Below is a small trained network, with its code and all its weights. Each question gives an input and a class and asks what happens when units are switched off, that is, made to give their printed mean instead of their output.

import numpy as np


def w(rows, s, z=0):
    codes = np.array(rows[::2]) - 128.0
    scale = np.full(codes.shape[1], s)
    scale[-1] = z or s
    return codes * scale


def norm(h):
    return h / np.sqrt((h * h).mean(-1, keepdims=True) + 1e-5)


def f(y):
    return np.maximum(y, 0)


def log_softmax(a):
    a = a - a.max(-1, keepdims=True)
    return a - np.log(np.exp(a).sum(-1, keepdims=True))


def net(x, mask):
    res = np.array(x, float).reshape(1, 2) / 4 @ E
    u = 0
    for l in range(2):
        y = f(norm(res) @ A[l][:, :-1].T + A[l][:, -1])
        res = res + np.where(mask[u : u + 8], y, B[l][:, -1]) @ B[l][:, :-1]
        u += 8
    return log_softmax(norm(res)[-1] @ U[:, :-1].T + U[:, -1])


A, B = {}, {}
E = w([
[102,187,154,140,254,75,224,62],'x0',
[93,243,39,155,144,44,120,144],'x1',
],0.0092)
A[0] = w([
[31,132,106,100,79,127,138,160,100],'0.n1',
[39,189,35,189,95,108,131,181,193],'0.n2',
[74,122,73,116,137,90,181,91,254],'0.n3',
[64,180,107,115,82,106,144,114,10],'0.n4',
[141,108,96,84,120,184,98,87,43],'0.n5',
[106,173,158,130,55,168,151,161,110],'0.n6',
[207,2,212,83,58,133,183,117,111],'0.n7',
[189,141,84,160,141,163,99,182,235],'0.n8',
],0.0089,0.00096)
B[0] = w([
[93,175,217,155,172,85,98,144,156],'0.n1',
[227,76,97,127,70,131,88,60,217],'0.n2',
[23,67,155,95,55,182,97,116,182],'0.n3',
[193,130,135,138,113,173,171,96,164],'0.n4',
[92,130,184,160,255,106,111,182,159],'0.n5',
[69,162,176,88,156,171,220,164,155],'0.n6',
[225,165,91,130,34,128,110,75,247],'0.n7',
[68,97,102,94,136,100,239,132,166],'0.n8',
],0.0074,0.011)
A[1] = w([
[136,158,100,156,215,173,186,30,198],'1.n1',
[56,86,107,123,130,117,117,163,104],'1.n2',
[174,115,129,155,59,146,146,156,1],'1.n3',
[139,104,80,145,72,140,48,254,190],'1.n4',
[119,82,135,125,144,90,117,172,79],'1.n5',
[114,75,181,35,62,184,132,115,155],'1.n6',
[97,119,136,92,93,181,147,66,65],'1.n7',
[200,253,104,122,141,105,138,191,34],'1.n8',
],0.0092,0.002)
B[1] = w([
[117,114,173,116,80,200,55,151,230],'1.n1',
[163,115,101,99,125,87,142,122,139],'1.n2',
[88,125,122,147,162,112,118,164,217],'1.n3',
[61,128,227,119,135,194,127,67,215],'1.n4',
[110,147,122,120,148,147,162,125,131],'1.n5',
[119,179,66,128,186,72,134,118,254],'1.n6',
[113,113,101,137,153,74,191,189,204],'1.n7',
[200,47,56,110,226,12,226,198,140],'1.n8',
],0.011,0.0092)
U = w([
[198,177,123,105,30,154,131,47,212],'0',
[7,163,215,92,157,193,138,167,156],'1',
[159,163,53,124,187,26,208,194,90],'2',
[139,112,153,229,165,138,138,251,3],'3',
],0.012,0.0039)

Each question gives the input, the list of numbers given to net, and the class t.
The units are the neurons (one row each of A and B). Each row of codes is followed by its name. A weight is (code - 128) times the scale printed after its matrix; where a second scale follows, it is the last column's (A, B and U).
mask holds one flag per neuron, layer by layer. A switched-off neuron (its flag False) gives its mean, the last column of its row in B, instead of its output. The means were averaged over made-up inputs and are rounded, as every weight is.
A unit's drop is (log p(t) with every unit on - log p(t) with that unit switched off) / (log p(t) with every unit on - log p(t) with every unit switched off).
The circuit of an input: a set's keep is (log p(t) with only the set's units on - log p(t) with every unit switched off) / (log p(t) with every unit on - log p(t) with every unit switched off). Starting from the 12 units with the biggest drops (on a tie, the unit counted first), units are removed one at a time, each time the one whose removal leaves the highest keep (on an exact tie, the one counted first), for as long as the keep stays at least 0.8.
circuit, biggest first: the units of the circuit, biggest drop first
most important unit: the unit with the biggest drop
k most important neurons: the k neurons with the biggest drops, biggest first
k most important neurons of layer l: the k neurons of layer l with the biggest drops, biggest first
drop when u is switched off: that unit's drop, to one decimal
input [4,-6], class 0: most important unit	0.n7
input [3,0], class 2: 4 most important neurons	0.n3; 1.n4; 0.n5; 1.n7
input [-3,8], class 0: 2 most important neurons of layer 1	1.n6; 1.n7
input [-2,3], class 2: 2 most important neurons	0.n8; 0.n7
input [4,4], class 0: 2 most important neurons	0.n2; 1.n3
input [3,-1], class 2: 4 most important neurons of layer 1	1.n4; 1.n7; 1.n6; 1.n2
input [6,8], class 0: 3 most important neurons	0.n3; 0.n2; 1.n1
input [0,2], class 2: 3 most important neurons	0.n7; 0.n3; 1.n1
input [2,5], class 0: 2 most important neurons	0.n2; 1.n6
input [-2,8], class 0: 2 most important neurons of layer 0	0.n2; 0.n3
input [-7,5], class 1: 2 most important neurons	0.n7; 1.n4
input [0,-3], class 2: 4 most important neurons	1.n8; 0.n2; 0.n3; 1.n1
input [4,7], class 0: 2 most important neurons	0.n3; 0.n2
input [5,4], class 1: 4 most important neurons	0.n7; 0.n3; 1.n1; 1.n7
input [-2,-2], class 2: most important unit	0.n2
input [-3,2], class 2: 2 most important neurons	0.n8; 0.n6
input [-8,-3], class 1: circuit, biggest first	1.n4; 0.n2
input [8,6], class 1: 2 most important neurons	0.n7; 0.n3
input [-5,-3], class 1: 4 most important neurons	1.n4; 0.n2; 0.n5; 1.n3
input [2,7], class 0: circuit, biggest first	0.n2
input [6,6], class 0: 2 most important neurons of layer 1	1.n3; 1.n4
input [-2,2], class 2: 2 most important neurons of layer 0	0.n8; 0.n7
input [-1,2], class 2: 2 most important neurons of layer 0	0.n7; 0.n8
input [7,2], class 1: drop when 0.n5 is switched off	0.0
input [1,-2], class 2: drop when 1.n4 is switched off	0.1
input [2,1], class 2: drop when 0.n3 is switched off	5.1
